Here is a tiny trained network, its code and every weight. The questions are about switching its units off for an input and a class, where a switched-off unit gives its printed mean instead of its output.

import numpy as np


def w(rows, s, z=0):
    codes = np.array(rows[::2]) - 128.0
    scale = np.full(codes.shape[1], s)
    scale[-1] = z or s
    return codes * scale


def f(y):
    return y / 2 * (1 + np.tanh(0.7978845608 * (y + 0.044715 * y**3)))


def log_softmax(a):
    a = a - a.max(-1, keepdims=True)
    return a - np.log(np.exp(a).sum(-1, keepdims=True))


def net(x, mask):
    res = np.array(x, float).reshape(1, 4) / 4 @ E
    y = f(res @ A[0][:, :-1].T + A[0][:, -1])
    res = res + np.where(mask, y, B[0][:, -1]) @ B[0][:, :-1]
    return log_softmax(res[-1] @ U[:, :-1].T + U[:, -1])


A, B = {}, {}
E = w([
[136,52,168,103,124,255,220,124,119,220,144],'x0',
[73,128,186,159,145,115,176,23,228,178,93],'x1',
[122,105,114,227,200,159,184,161,176,167,210],'x2',
[72,253,118,90,79,177,183,110,112,98,233],'x3',
],0.0077)
A[0] = w([
[162,140,116,31,57,96,75,109,43,74,62,125],'N1',
[121,104,161,161,157,160,159,79,206,214,56,181],'N2',
[141,164,170,98,95,121,73,142,81,90,62,5],'N3',
[153,117,74,177,181,113,145,200,107,95,198,149],'N4',
[138,53,200,138,149,134,174,85,212,250,27,182],'N5',
[218,29,168,64,109,180,165,190,35,196,133,222],'N6',
[132,132,135,27,79,126,67,71,53,96,38,159],'N7',
[162,189,133,138,149,123,139,180,135,117,253,182],'N8',
[96,194,124,126,52,185,164,93,160,192,162,111],'N9',
[65,190,184,76,113,197,210,73,121,113,253,173],'N10',
[136,118,128,97,127,58,64,110,156,49,68,5],'N11',
],0.0066,0.0028)
B[0] = w([
[141,189,116,47,90,71,84,162,48,83,69,235],'N1',
[163,61,115,153,128,138,190,67,227,162,166,218],'N2',
[149,189,193,100,86,115,106,115,88,140,89,165],'N3',
[54,181,143,79,119,145,106,140,90,104,124,186],'N4',
[150,21,148,184,138,191,239,96,209,238,226,254],'N5',
[3,198,28,151,254,225,128,167,110,123,174,252],'N6',
[122,126,99,117,104,112,43,177,53,101,97,226],'N7',
[106,128,84,133,150,191,148,157,127,106,157,196],'N8',
[111,89,108,135,144,149,172,132,162,172,178,190],'N9',
[140,88,71,200,195,192,190,124,172,125,184,250],'N10',
[178,90,148,138,106,106,163,109,115,178,113,178],'N11',
],0.0081,0.0082)
U = w([
[205,134,189,68,26,26,87,105,51,110,68,5],'0',
[25,219,59,80,201,168,121,191,46,79,137,208],'1',
[117,1,127,175,210,167,229,39,249,207,184,171],'2',
],0.0067,0.0027)

Each question gives the input, the list of numbers given to net, and the class t.
The units are the neurons (one row each of A and B). Each row of codes is followed by its name. A weight is (code - 128) times the scale printed after its matrix; where a second scale follows, it is the last column's (A, B and U).
mask holds one flag per neuron, in row order. A switched-off neuron (its flag False) gives its mean, the last column of its row in B, instead of its output. The means were averaged over made-up inputs and are rounded, as every weight is.
A unit's drop is (log p(t) with every unit on - log p(t) with that unit switched off) / (log p(t) with every unit on - log p(t) with every unit switched off).
The circuit of an input: a set's keep is (log p(t) with only the set's units on - log p(t) with every unit switched off) / (log p(t) with every unit on - log p(t) with every unit switched off). Starting from all 11 units, units are removed one at a time, each time the one whose removal leaves the highest keep (on an exact tie, the one counted first), for as long as the keep stays at least 0.8.
circuit, biggest first: the units of the circuit, biggest drop first
unit that matters most: the unit with the biggest drop
k most important neurons: the k neurons with the biggest drops, biggest first
drop of u: that unit's drop, to one decimal
input [7,-5,3,-2], class 1: unit that matters most -> N6
input [-3,6,-5,3], class 0: circuit, biggest first -> N6; N5
input [-2,-3,5,-6], class 1: 4 most important neurons -> N5; N4; N2; N10
input [-1,-3,1,7], class 2: 4 most important neurons -> N10; N6; N1; N7
input [7,-4,0,0], class 1: 3 most important neurons -> N6; N5; N2
input [-3,-3,2,-8], class 1: 4 most important neurons -> N2; N5; N10; N4
input [4,-4,3,-3], class 1: 2 most important neurons -> N6; N10
input [1,-3,3,-4], class 1: 3 most important neurons -> N5; N10; N2
input [-6,1,8,4], class 1: 3 most important neurons -> N5; N2; N4
input [-5,-7,0,-1], class 0: 2 most important neurons -> N6; N10
input [2,-5,7,-6], class 1: drop of N6 -> 0.5
input [7,-5,1,-1], class 1: drop of N6 -> 0.7
